Below are the code and all the weights of a small trained network. Each question names an input and a target symbol and asks about switching units off, where a switched-off unit gives its printed mean instead of its output.

import numpy as np


def w(rows, s, z=0):
    codes = np.array(rows[::2]) - 128.0
    scale = np.full(codes.shape[1], s)
    scale[-1] = z or s
    return codes * scale


def norm(h):
    return h / np.sqrt((h * h).mean(-1, keepdims=True) + 1e-5)


def f(y):
    return np.maximum(y, 0)


def softmax(a):
    e = np.exp(a - a.max(-1, keepdims=True))
    return e / e.sum(-1, keepdims=True)


def log_softmax(a):
    a = a - a.max(-1, keepdims=True)
    return a - np.log(np.exp(a).sum(-1, keepdims=True))


def net(x, mask):
    ids = ['γδεζλμξφψω'.index(c) for c in x.split()]
    T = len(ids)
    res = E[ids] + P[:T]
    u = 0
    for l in range(3):
        q, k, v = (norm(res) @ M[l].T for M in (Q, K, V))
        z = softmax(np.where(np.tri(T) > 0, q @ k.T / 2**0.5, -1e9)) @ v
        res = res + np.where(mask[u], z, O[l][:, -1]) @ O[l][:, :-1]
        u += 1
        y = f(norm(res) @ A[l][:, :-1].T + A[l][:, -1])
        res = res + np.where(mask[u : u + 4], y, B[l][:, -1]) @ B[l][:, :-1]
        u += 4
    return log_softmax(norm(res)[-1] @ U[:, :-1].T + U[:, -1])


Q, K, V, O, A, B = {}, {}, {}, {}, {}, {}
E = w([
[133,162,154,174,118,155,71,111,106],'γ',
[85,151,118,178,108,180,145,118,149],'δ',
[138,30,61,4,168,162,187,103,74],'ε',
[222,49,97,76,147,132,144,152,93],'ζ',
[230,49,97,77,146,128,142,154,96],'λ',
[155,170,150,156,163,74,202,163,170],'μ',
[226,42,90,80,144,121,141,158,104],'ξ',
[194,7,86,53,132,120,138,144,113],'φ',
[141,149,172,130,72,12,165,52,53],'ψ',
[170,42,41,69,97,104,109,134,172],'ω',
],0.0024)
P = w([
[5,133,64,49,147,117,140,166,88],'0',
[173,114,35,149,63,126,94,163,118],'1',
[152,98,70,171,76,128,97,163,125],'2',
[165,95,104,166,93,143,95,146,123],'3',
[159,90,120,166,104,145,93,136,132],'4',
[154,91,136,159,111,146,95,123,141],'5',
[146,87,157,151,116,149,97,118,147],'6',
[144,82,168,150,123,147,97,104,155],'7',
[135,78,179,145,130,150,100,92,166],'8',
[138,76,189,139,135,156,98,86,172],'9',
[136,76,199,138,144,161,102,84,173],'10',
],0.0019)
Q[0] = w([
[75,218,58,126,172,132,119,252,81],'L0H0',
[94,125,93,120,78,178,44,100,56],'L0H0',
],0.0031)
K[0] = w([
[154,65,80,151,208,254,120,215,233],'L0H0',
[72,114,109,125,92,236,24,97,67],'L0H0',
],0.0025)
V[0] = w([
[138,121,105,113,171,106,176,209,180],'L0H0',
[121,115,103,136,165,251,116,185,186],'L0H0',
],0.003)
O[0] = w([
[136,209,120,79,108,164,65,56,72,2],'L0H0',
[179,123,24,2,163,57,172,49,122,81],'L0H0',
],0.0029,0.0003)
A[0] = w([
[38,114,32,18,163,115,191,36,119,169],'L0N0',
[145,54,101,154,146,114,90,135,143,26],'L0N1',
[80,124,193,129,26,84,138,129,3,115],'L0N2',
[10,130,142,182,140,118,136,168,162,254],'L0N3',
],0.0025,0.00087)
B[0] = w([
[180,254,202,143,105,140,134,190,113,247],'L0N0',
[104,217,179,141,98,150,112,110,140,254],'L0N1',
[124,110,16,126,140,75,145,94,163,195],'L0N2',
[185,135,112,61,113,176,135,125,94,242],'L0N3',
],0.0032,0.0013)
Q[1] = w([
[93,173,3,47,140,61,136,88,118],'L1H0',
[162,93,112,121,81,110,159,96,111],'L1H0',
],0.0054)
K[1] = w([
[137,211,58,122,121,161,117,188,1],'L1H0',
[59,147,106,123,116,70,172,110,84],'L1H0',
],0.0063)
V[1] = w([
[117,54,111,40,69,80,6,197,186],'L1H0',
[94,78,67,169,36,103,183,5,183],'L1H0',
],0.002)
O[1] = w([
[119,109,121,47,109,49,37,114,175,145],'L1H0',
[142,242,159,151,1,93,78,161,98,3],'L1H0',
],0.0028,0.0008)
A[1] = w([
[89,232,218,189,126,189,130,250,185,247],'L1N0',
[145,61,66,181,83,231,65,39,127,123],'L1N1',
[193,49,168,193,116,8,227,214,204,80],'L1N2',
[176,59,52,62,148,164,175,170,233,111],'L1N3',
],0.0019,0.0015)
B[1] = w([
[156,1,102,113,107,106,72,103,152,252],'L1N0',
[101,183,116,36,189,123,222,130,113,235],'L1N1',
[64,200,94,92,142,182,109,118,69,194],'L1N2',
[94,177,156,60,118,186,158,80,141,197],'L1N3',
],0.0033,0.0025)
Q[2] = w([
[32,222,100,136,189,33,171,32,21],'L2H0',
[56,188,75,199,121,2,155,175,83],'L2H0',
],0.0045)
K[2] = w([
[165,103,181,91,253,161,56,100,221],'L2H0',
[166,95,103,73,160,189,97,182,175],'L2H0',
],0.0066)
V[2] = w([
[65,115,46,159,92,100,160,209,142],'L2H0',
[26,76,140,139,91,44,188,4,76],'L2H0',
],0.002)
O[2] = w([
[100,156,159,142,242,97,135,35,144,186],'L2H0',
[129,150,5,209,179,12,127,118,89,254],'L2H0',
],0.0027,0.00036)
A[2] = w([
[106,160,122,206,189,139,174,105,124,79],'L2N0',
[161,61,254,186,112,127,142,144,206,4],'L2N1',
[101,16,125,207,146,117,90,151,144,193],'L2N2',
[192,47,114,122,152,150,137,102,195,159],'L2N3',
],0.0037,0.002)
B[2] = w([
[130,124,174,163,127,162,97,180,86,147],'L2N0',
[214,54,64,181,220,61,254,168,178,157],'L2N1',
[112,144,124,64,108,174,208,142,135,202],'L2N2',
[107,138,187,153,82,113,61,139,131,254],'L2N3',
],0.0047,0.0035)
U = w([
[114,177,137,27,128,226,165,137,139,190],'γ',
[125,132,210,153,2,150,63,139,113,161],'δ',
[202,57,177,171,145,104,152,155,205,187],'ε',
[108,138,130,154,173,126,121,125,128,4],'ζ',
[118,146,138,157,170,125,118,123,115,10],'λ',
[117,121,152,221,193,178,122,147,76,73],'μ',
[125,147,133,161,189,119,118,124,115,48],'ξ',
[81,120,124,101,216,61,100,100,140,88],'φ',
[127,96,11,152,88,75,209,148,70,203],'ψ',
[135,172,69,130,124,34,100,78,193,163],'ω',
],0.0076,0.0027)

Each question gives the input, a string of symbols that net reads in full, and the target symbol t.
The units are the heads (2 rows each of Q, K, V and O) and the neurons (one row each of A and B). Each row of codes is followed by its name. A weight is (code - 128) times the scale printed after its matrix; where a second scale follows, it is the last column's (O, A, B and U).
mask holds one flag per unit, layer by layer, with each layer's heads first. A switched-off unit (its flag False) gives its mean, the last column of its rows in O or B, instead of its output. The means were averaged over made-up inputs and are rounded, as every weight is.
A unit's drop is (log p(t) with every unit on - log p(t) with that unit switched off) / (log p(t) with every unit on - log p(t) with every unit switched off).
The circuit of an input: a set's keep is (log p(t) with only the set's units on - log p(t) with every unit switched off) / (log p(t) with every unit on - log p(t) with every unit switched off). Starting from the 12 units with the biggest drops (on a tie, the unit counted first), units are removed one at a time, each time the one whose removal leaves the highest keep (on an exact tie, the one counted first), for as long as the keep stays at least 0.8.
circuit, biggest first: the units of the circuit, biggest drop first
unit that matters most: the unit with the biggest drop
k most important neurons: the k neurons with the biggest drops, biggest first
k most important neurons of layer l: the k neurons of layer l with the biggest drops, biggest first
input ω γ γ λ, target γ: circuit, biggest first -> (L1N3 L1N0)
input φ φ δ γ γ γ ψ, target ψ: unit that matters most -> L0N2
input γ γ γ μ ψ μ, target ψ: 2 most important neurons of layer 1 -> (L1N0 L1N2)
input γ γ γ δ μ μ μ γ γ, target ε: 2 most important neurons -> (L2N1 L2N3)
input γ ω λ γ δ μ γ, target ε: 2 most important neurons -> (L2N1 L1N2)
input φ ζ λ, target γ: 4 most important neurons -> (L1N3 L1N0 L0N0 L1N1)
input ω γ γ μ μ δ γ λ δ, target δ: circuit, biggest first -> (L2N3 L1N0)
input μ μ ξ, target γ: circuit, biggest first -> (L1N0 L1N3)
input μ ψ λ μ γ δ φ δ γ, target φ: 4 most important neurons -> (L0N2 L0N3 L0N0 L1N1)
input δ ψ γ γ γ μ ε, target μ: 4 most important neurons -> (L0N0 L0N2 L2N0 L1N1)
input γ ψ γ μ φ γ, target φ: 2 most important neurons -> (L0N2 L0N0)
input ζ λ μ μ δ δ, target δ: circuit, biggest first -> (L1N0 L2N3)
input ε ψ ζ ζ, target ψ: 3 most important neurons -> (L0N0 L0N2 L2N2)
input δ φ ψ ζ μ γ γ, target μ: circuit, biggest first -> (L2H0 L2N0 L0H0)
input ψ ε μ λ μ μ γ δ, target μ: 4 most important neurons -> (L2N0 L0N2 L0N3 L1N1)
input γ ξ ε ψ φ, target ψ: circuit, biggest first -> (L2H0)
input μ ω μ δ γ ζ ζ, target δ: 4 most important neurons -> (L1N2 L2N2 L2N3 L2N1)
input ξ ω μ δ ζ ω γ ψ ε, target ψ: 2 most important neurons -> (L0N2 L0N0)
input ε γ μ λ μ ψ μ μ, target ψ: 3 most important neurons -> (L1N0 L0N0 L0N2)
input φ γ γ γ ψ, target ψ: 2 most important neurons -> (L2N3 L0N2)
input ε ζ γ γ λ ω, target γ: circuit, biggest first -> (L1N3)
input μ δ δ φ δ μ δ, target ε: 2 most important neurons -> (L0N0 L2N1)
input γ δ ζ μ ψ γ μ ζ λ γ, target μ: 2 most important neurons -> (L0N2 L2N0)
input γ λ γ φ, target γ: 2 most important neurons -> (L1N3 L1N0)
input γ ε γ γ ξ ζ μ ξ γ ω ω, target δ: 2 most important neurons of layer 2 -> (L2N2 L2N1)
input γ ψ δ, target ψ: 3 most important neurons of layer 0 -> (L0N0 L0N2 L0N3)
input γ γ γ γ δ ψ δ, target ψ: unit that matters most -> L1H0
input ψ ε ε ζ ω δ μ φ δ, target φ: 2 most important neurons of layer 0 -> (L0N2 L0N3)
input ξ δ φ γ μ μ λ φ, target δ: 2 most important neurons of layer 1 -> (L1N2 L1N1)
input δ ζ φ γ ψ ξ ξ, target ψ: 3 most important neurons of layer 0 -> (L0N0 L0N2 L0N1)
